Below is a small trained network, with its code and all its weights. Each question gives an input and a class and asks what happens when units are switched off, that is, made to give their printed mean instead of their output.

import numpy as np


def w(rows, s, z=0):
    codes = np.array(rows[::2]) - 128.0
    scale = np.full(codes.shape[1], s)
    scale[-1] = z or s
    return codes * scale


def f(y):
    return np.maximum(y, 0)


def log_softmax(a):
    a = a - a.max(-1, keepdims=True)
    return a - np.log(np.exp(a).sum(-1, keepdims=True))


def net(x, mask):
    res = np.array(x, float).reshape(1, 6) / 4 @ E
    y = f(res @ A[0][:, :-1].T + A[0][:, -1])
    res = res + np.where(mask, y, B[0][:, -1]) @ B[0][:, :-1]
    return log_softmax(res[-1] @ U[:, :-1].T + U[:, -1])


A, B = {}, {}
E = w([
[45,57,124,151,32,60,114,99],'x0',
[143,124,49,253,144,112,62,202],'x1',
[161,226,42,117,72,57,194,114],'x2',
[119,135,126,116,134,119,120,137],'x3',
[223,83,220,141,102,62,173,207],'x4',
[121,130,126,119,136,118,124,133],'x5',
],0.0067)
A[0] = w([
[207,102,205,141,110,46,169,178,98],'n1',
[158,201,67,126,102,54,188,134,51],'n2',
[205,88,216,125,62,74,191,206,91],'n3',
[175,192,82,109,139,120,183,145,76],'n4',
[91,38,228,146,209,207,41,156,229],'n5',
[111,162,175,53,112,132,187,88,60],'n6',
[147,191,65,128,65,101,202,109,83],'n7',
[179,203,136,102,196,186,133,123,75],'n8',
[111,149,183,61,118,127,197,83,94],'n9',
[133,163,84,210,134,115,59,189,74],'n10',
[191,171,113,119,188,177,151,125,2],'n11',
[43,71,142,160,5,65,120,73,66],'n12',
[193,185,115,100,233,189,139,151,61],'n13',
[104,133,203,58,120,160,191,36,108],'n14',
[201,189,142,107,196,161,142,166,65],'n15',
[109,128,183,63,92,122,190,60,114],'n16',
[52,176,54,121,132,196,89,30,137],'n17',
[144,138,46,240,158,92,90,202,48],'n18',
[189,202,138,120,210,179,143,164,29],'n19',
[140,135,169,47,128,156,183,69,121],'n20',
[131,138,188,58,131,125,171,41,101],'n21',
[156,193,72,132,94,56,191,107,14],'n22',
[83,87,112,142,54,42,129,93,74],'n23',
[55,77,111,144,46,62,100,111,31],'n24',
[148,205,76,119,89,62,172,142,34],'n25',
[153,191,56,114,95,74,183,102,61],'n26',
[150,212,89,133,91,75,165,113,23],'n27',
[147,143,88,205,125,111,70,184,53],'n28',
[47,172,40,121,127,211,73,2,113],'n29',
],0.0053,0.00066)
B[0] = w([
[196,67,9,47,214,103,172,192,201],'n1',
[110,68,172,76,81,214,59,78,196],'n2',
[197,71,32,26,238,82,172,233,212],'n3',
[85,80,192,102,73,189,128,103,180],'n4',
[120,30,209,66,74,235,68,61,246],'n5',
[172,181,125,166,134,79,86,66,192],'n6',
[135,44,154,69,83,194,80,96,195],'n7',
[57,174,156,174,95,116,198,166,198],'n8',
[169,187,110,178,149,77,73,74,193],'n9',
[184,186,144,190,171,55,88,51,190],'n10',
[64,163,162,159,88,135,188,155,182],'n11',
[32,175,170,194,68,115,230,187,221],'n12',
[21,163,176,176,46,126,217,160,210],'n13',
[163,168,104,209,168,70,52,76,216],'n14',
[60,165,165,149,75,129,212,178,195],'n15',
[147,191,125,204,178,60,75,85,199],'n16',
[199,66,2,37,229,90,209,225,235],'n17',
[183,195,157,210,162,53,57,47,209],'n18',
[63,174,175,180,67,126,181,166,200],'n19',
[164,196,131,202,148,66,80,72,199],'n20',
[171,205,119,175,164,79,65,75,200],'n21',
[133,76,184,78,93,206,67,90,192],'n22',
[42,156,166,158,48,146,202,170,192],'n23',
[44,168,159,175,98,126,192,161,199],'n24',
[117,57,162,82,104,199,68,101,190],'n25',
[134,58,166,96,112,200,81,106,195],'n26',
[144,82,161,72,80,202,85,100,185],'n27',
[178,177,125,194,160,40,60,51,184],'n28',
[207,66,12,36,229,95,195,238,253],'n29',
],0.0046,0.0061)
U = w([
[185,201,133,198,169,44,28,59,5],'0',
[186,84,52,44,207,103,187,215,239],'1',
[122,55,193,83,89,254,44,84,88],'2',
[39,181,172,181,73,124,233,171,210],'3',
],0.0099,0.00017)

Each question gives the input, the list of numbers given to net, and the class t.
The units are the neurons (one row each of A and B). Each row of codes is followed by its name. A weight is (code - 128) times the scale printed after its matrix; where a second scale follows, it is the last column's (A, B and U).
mask holds one flag per neuron, in row order. A switched-off neuron (its flag False) gives its mean, the last column of its row in B, instead of its output. The means were averaged over made-up inputs and are rounded, as every weight is.
A unit's drop is (log p(t) with every unit on - log p(t) with that unit switched off) / (log p(t) with every unit on - log p(t) with every unit switched off).
The circuit of an input: a set's keep is (log p(t) with only the set's units on - log p(t) with every unit switched off) / (log p(t) with every unit on - log p(t) with every unit switched off). Starting from the 12 units with the biggest drops (on a tie, the unit counted first), units are removed one at a time, each time the one whose removal leaves the highest keep (on an exact tie, the one counted first), for as long as the keep stays at least 0.8.
circuit, biggest first: the units of the circuit, biggest drop first
unit that matters most: the unit with the biggest drop
k most important neurons: the k neurons with the biggest drops, biggest first
drop of u: that unit's drop, to one decimal
input [-1,-5,-6,4,8,8], class 1: circuit, biggest first : (n3)
input [-7,-2,-5,3,6,0], class 3: circuit, biggest first : (n13; n15)
input [-6,4,5,6,-5,-3], class 3: circuit, biggest first : (n13; n19)
input [-6,-4,-4,1,-3,-7], class 3: 2 most important neurons : (n13; n8)
input [-6,-4,5,6,-4,0], class 3: 3 most important neurons : (n13; n8; n5)
input [1,-3,-6,-2,6,-3], class 1: 2 most important neurons : (n3; n1)
input [-8,-7,3,2,-7,7], class 3: 3 most important neurons : (n13; n8; n19)
input [-3,2,1,-7,2,3], class 3: 3 most important neurons : (n29; n17; n14)
input [7,5,-1,-5,7,-3], class 1: 3 most important neurons : (n3; n1; n13)
input [3,-5,2,-5,4,-2], class 0: 2 most important neurons : (n29; n17)
input [-1,-6,-5,4,-7,4], class 1: 3 most important neurons : (n29; n17; n18)
input [2,-2,7,3,-7,7], class 1: 3 most important neurons : (n29; n17; n5)
input [-6,-4,5,-7,1,4], class 3: 2 most important neurons : (n5; n13)
input [-7,1,-7,1,-7,-4], class 1: unit that matters most : n29
input [-1,-5,-7,-6,8,-7], class 1: 2 most important neurons : (n3; n1)
input [-2,4,7,1,-8,-3], class 1: 2 most important neurons : (n29; n17)
input [3,-1,1,4,-3,2], class 1: drop of n17 : 0.2
input [6,-3,-4,5,2,-6], class 3: drop of n24 : 0.1
input [-1,-8,7,8,6,-3], class 0: drop of n6 : 0.1
input [-3,-5,4,-1,-3,-1], class 0: drop of n2 : 0.0
input [1,-7,-7,1,-1,7], class 0: most important neuron : (n14)
